Below is a small trained network, with its code and all its weights. Each question gives an input and a class and asks what happens when units are switched off, that is, made to give their printed mean instead of their output.

import numpy as np


def w(rows, s, z=0):
    codes = np.array(rows[::2]) - 128.0
    scale = np.full(codes.shape[1], s)
    scale[-1] = z or s
    return codes * scale


def norm(h):
    return h / np.sqrt((h * h).mean(-1, keepdims=True) + 1e-5)


def f(y):
    return np.maximum(y, 0)


def log_softmax(a):
    a = a - a.max(-1, keepdims=True)
    return a - np.log(np.exp(a).sum(-1, keepdims=True))


def net(x, mask):
    res = np.array(x, float).reshape(1, 8) / 4 @ E
    u = 0
    for l in range(3):
        y = f(norm(res) @ A[l][:, :-1].T + A[l][:, -1])
        res = res + np.where(mask[u : u + 13], y, B[l][:, -1]) @ B[l][:, :-1]
        u += 13
    return log_softmax(norm(res)[-1] @ U[:, :-1].T + U[:, -1])


A, B = {}, {}
E = w([
[145,104,150,106,98,176,138,167,31,135],'x0',
[150,152,135,143,150,142,140,73,101,111],'x1',
[78,101,137,223,151,161,162,140,123,183],'x2',
[48,157,91,103,193,93,136,151,74,64],'x3',
[122,169,254,96,179,129,103,141,147,128],'x4',
[106,65,147,137,109,134,125,101,136,63],'x5',
[111,93,121,77,156,156,156,105,143,152],'x6',
[142,185,106,159,124,251,111,171,183,61],'x7',
],0.0083)
A[0] = w([
[156,160,70,122,153,115,131,150,115,159,185],'0.n0',
[137,170,93,167,146,68,70,116,184,150,21],'0.n1',
[97,136,143,178,160,148,106,116,115,151,102],'0.n2',
[164,133,120,96,111,117,131,140,164,131,192],'0.n3',
[77,84,106,37,135,165,142,160,180,174,105],'0.n4',
[145,174,145,176,110,130,120,76,92,113,150],'0.n5',
[167,126,129,124,108,151,83,180,61,128,55],'0.n6',
[144,144,159,158,81,68,134,119,113,137,112],'0.n7',
[181,237,96,105,164,115,138,172,119,210,2],'0.n8',
[122,30,182,154,101,132,119,108,141,30,28],'0.n9',
[101,139,132,144,65,60,94,238,148,143,106],'0.n10',
[150,164,103,131,144,143,120,139,118,213,87],'0.n11',
[135,190,116,124,158,156,137,7,75,147,21],'0.n12',
],0.011,0.0033)
B[0] = w([
[84,81,106,116,111,142,84,125,115,108,235],'0.n0',
[117,150,134,97,152,142,248,78,133,120,224],'0.n1',
[97,105,113,122,108,99,152,222,146,149,199],'0.n2',
[146,117,119,88,119,138,92,112,161,152,234],'0.n3',
[184,95,134,164,185,133,145,97,97,59,229],'0.n4',
[208,96,122,147,158,117,143,145,133,104,223],'0.n5',
[135,175,125,89,130,161,237,99,100,148,228],'0.n6',
[130,132,101,102,190,144,84,101,105,196,226],'0.n7',
[54,77,183,178,74,160,54,54,132,52,243],'0.n8',
[66,112,166,196,69,148,83,62,143,80,254],'0.n9',
[237,122,139,192,151,94,153,124,110,58,245],'0.n10',
[85,94,159,183,93,151,102,80,137,115,215],'0.n11',
[211,70,135,160,144,88,153,172,133,46,203],'0.n12',
],0.012,0.0043)
A[1] = w([
[114,60,144,139,171,152,130,157,148,141,130],'1.n0',
[103,156,142,184,95,103,131,116,117,135,77],'1.n1',
[125,183,251,116,170,123,110,160,147,141,49],'1.n2',
[141,151,28,158,93,125,130,123,124,147,8],'1.n3',
[99,185,101,141,137,154,122,137,111,83,242],'1.n4',
[107,80,82,119,166,165,129,79,123,117,52],'1.n5',
[119,154,105,130,124,107,142,115,192,110,129],'1.n6',
[136,96,151,103,94,135,104,167,82,112,67],'1.n7',
[162,180,129,191,112,85,135,127,110,107,11],'1.n8',
[102,116,145,128,107,75,136,124,103,110,118],'1.n9',
[157,104,132,136,171,156,95,131,148,111,134],'1.n10',
[131,155,140,136,87,139,148,137,71,142,7],'1.n11',
[146,130,148,47,77,106,92,116,132,93,39],'1.n12',
],0.015,0.002)
B[1] = w([
[150,248,87,138,104,88,155,112,105,114,210],'1.n0',
[82,193,136,135,108,145,114,118,105,121,179],'1.n1',
[104,22,100,48,2,67,152,171,121,81,185],'1.n2',
[98,72,139,52,39,66,157,173,128,73,173],'1.n3',
[147,90,181,129,186,170,60,175,141,170,205],'1.n4',
[135,154,248,73,79,89,117,168,114,89,255],'1.n5',
[100,120,139,90,164,199,161,86,83,126,182],'1.n6',
[125,95,123,149,178,154,177,70,110,142,185],'1.n7',
[190,167,191,95,115,98,151,137,113,95,189],'1.n8',
[147,105,134,143,175,191,51,152,148,157,199],'1.n9',
[208,135,135,137,108,138,156,148,116,119,219],'1.n10',
[81,130,166,94,155,127,173,82,166,116,163],'1.n11',
[78,228,29,162,135,132,107,102,91,105,208],'1.n12',
],0.012,0.0076)
A[2] = w([
[172,162,152,61,119,139,89,86,104,96,157],'2.n0',
[143,145,133,83,66,159,130,144,85,146,196],'2.n1',
[107,46,192,204,135,111,185,176,163,142,148],'2.n2',
[125,73,121,153,153,26,98,33,93,140,97],'2.n3',
[91,106,115,99,232,94,83,191,89,150,118],'2.n4',
[89,121,131,152,169,60,115,95,243,73,125],'2.n5',
[171,138,123,131,81,157,115,106,179,216,103],'2.n6',
[80,44,107,152,82,124,142,112,170,71,52],'2.n7',
[54,88,110,103,210,180,252,58,176,125,87],'2.n8',
[170,159,113,113,28,156,141,47,153,207,171],'2.n9',
[110,106,134,115,201,32,79,109,82,235,98],'2.n10',
[70,238,99,160,88,104,171,161,97,179,73],'2.n11',
[149,121,92,129,135,248,104,211,233,156,1],'2.n12',
],0.011,0.0021)
B[2] = w([
[112,170,79,190,122,82,174,148,129,231,252],'2.n0',
[115,128,142,99,134,94,119,83,183,142,189],'2.n1',
[159,169,27,125,165,97,115,65,126,165,182],'2.n2',
[142,158,136,104,85,223,145,146,152,83,200],'2.n3',
[153,68,151,203,173,68,113,121,249,147,152],'2.n4',
[131,61,133,149,129,185,132,104,54,150,159],'2.n5',
[135,84,158,169,142,104,99,138,200,112,136],'2.n6',
[134,107,121,94,123,119,78,127,78,175,185],'2.n7',
[106,123,169,89,150,131,196,110,116,142,152],'2.n8',
[91,82,158,154,250,107,90,211,129,85,181],'2.n9',
[138,180,132,77,65,219,134,197,157,149,153],'2.n10',
[93,197,62,115,164,101,120,117,135,139,143],'2.n11',
[141,162,114,73,43,210,138,158,157,183,140],'2.n12',
],0.015,0.011)
U = w([
[66,117,185,181,100,203,25,79,60,128,131],'0',
[114,48,118,16,43,31,108,155,85,127,112],'1',
[167,177,187,137,134,95,150,150,106,156,254],'2',
[147,171,149,71,81,242,134,206,182,167,108],'3',
[81,107,178,82,217,162,240,75,90,151,84],'4',
[246,107,78,170,156,127,156,139,84,64,102],'5',
[112,70,151,165,233,93,73,199,201,139,113],'6',
[57,228,3,132,163,103,113,126,112,142,95],'7',
],0.011,0.0082)

Each question gives the input, the list of numbers given to net, and the class t.
The units are the neurons (one row each of A and B). Each row of codes is followed by its name. A weight is (code - 128) times the scale printed after its matrix; where a second scale follows, it is the last column's (A, B and U).
mask holds one flag per neuron, layer by layer. A switched-off neuron (its flag False) gives its mean, the last column of its row in B, instead of its output. The means were averaged over made-up inputs and are rounded, as every weight is.
A unit's drop is (log p(t) with every unit on - log p(t) with that unit switched off) / (log p(t) with every unit on - log p(t) with every unit switched off).
The circuit of an input: a set's keep is (log p(t) with only the set's units on - log p(t) with every unit switched off) / (log p(t) with every unit on - log p(t) with every unit switched off). Starting from the 12 units with the biggest drops (on a tie, the unit counted first), units are removed one at a time, each time the one whose removal leaves the highest keep (on an exact tie, the one counted first), for as long as the keep stays at least 0.8.
circuit, biggest first: the units of the circuit, biggest drop first
unit that matters most: the unit with the biggest drop
k most important neurons: the k neurons with the biggest drops, biggest first
top k neurons in layer l: the k neurons of layer l with the biggest drops, biggest first
input [-2,-6,3,5,8,-2,-1,5], class 1: unit that matters most -> 1.n2
input [-7,4,-2,4,0,-5,5,7], class 3: top 2 neurons in layer 2 -> (2.n12 2.n9)
input [7,-5,-1,6,3,-1,-6,3], class 4: 3 most important neurons -> (0.n6 1.n11 1.n5)
input [-5,-5,-5,8,4,1,3,0], class 6: circuit, biggest first -> (2.n4 1.n4)
input [5,1,-6,-6,-8,5,0,3], class 1: circuit, biggest first -> (1.n3 2.n7)
input [6,0,1,-7,3,3,7,7], class 2: 2 most important neurons -> (0.n4 1.n9)
input [8,8,5,-1,3,1,-2,5], class 4: circuit, biggest first -> (0.n6 1.n11)
input [-7,8,3,-6,4,6,-7,3], class 5: top 2 neurons in layer 0 -> (0.n5 0.n6)
input [-5,7,7,-1,-6,-2,6,-6], class 5: top 2 neurons in layer 0 -> (0.n12 0.n6)
input [7,4,-8,8,-1,-4,4,3], class 6: 3 most important neurons -> (1.n4 2.n4 1.n0)
input [0,8,7,-5,0,2,3,-6], class 5: 4 most important neurons -> (0.n12 2.n0 0.n5 1.n12)
input [-8,7,-3,-3,5,-1,-1,6], class 4: circuit, biggest first -> (0.n1 1.n6)
input [-2,-2,0,0,-3,0,7,7], class 2: 2 most important neurons -> (1.n5 0.n4)
input [3,-3,8,4,6,-2,-4,0], class 7: 2 most important neurons -> (0.n2 1.n0)
input [0,3,-8,-2,3,-2,6,-1], class 7: circuit, biggest first -> (1.n12)
input [1,6,2,5,-2,-6,2,-3], class 0: 3 most important neurons -> (0.n8 0.n0 0.n11)
input [-8,-6,-4,4,6,-4,-4,8], class 3: circuit, biggest first -> (1.n4 2.n12)
input [-2,6,-2,0,-8,8,8,3], class 0: top 2 neurons in layer 0 -> (0.n9 0.n7)
input [-5,0,7,-1,-1,2,-2,-1], class 7: top 3 neurons in layer 0 -> (0.n2 0.n6 0.n3)
input [0,5,-3,8,2,7,1,4], class 6: circuit, biggest first -> (1.n4)
input [3,-7,4,0,3,-7,-2,6], class 0: top 2 neurons in layer 0 -> (0.n8 0.n11)
input [0,0,6,7,4,-3,8,5], class 2: top 2 neurons in layer 0 -> (0.n4 0.n6)
input [0,-8,3,4,6,7,-4,-7], class 5: 2 most important neurons -> (0.n10 0.n8)
input [3,2,6,6,1,0,8,-5], class 2: top 2 neurons in layer 0 -> (0.n4 0.n10)
input [-8,-8,1,3,-2,6,-5,2], class 4: 2 most important neurons -> (0.n1 1.n6)
input [-6,7,-1,-5,3,0,1,-2], class 5: 2 most important neurons -> (0.n12 0.n5)
input [-6,-1,4,4,1,6,4,7], class 3: 3 most important neurons -> (1.n4 0.n8 2.n12)
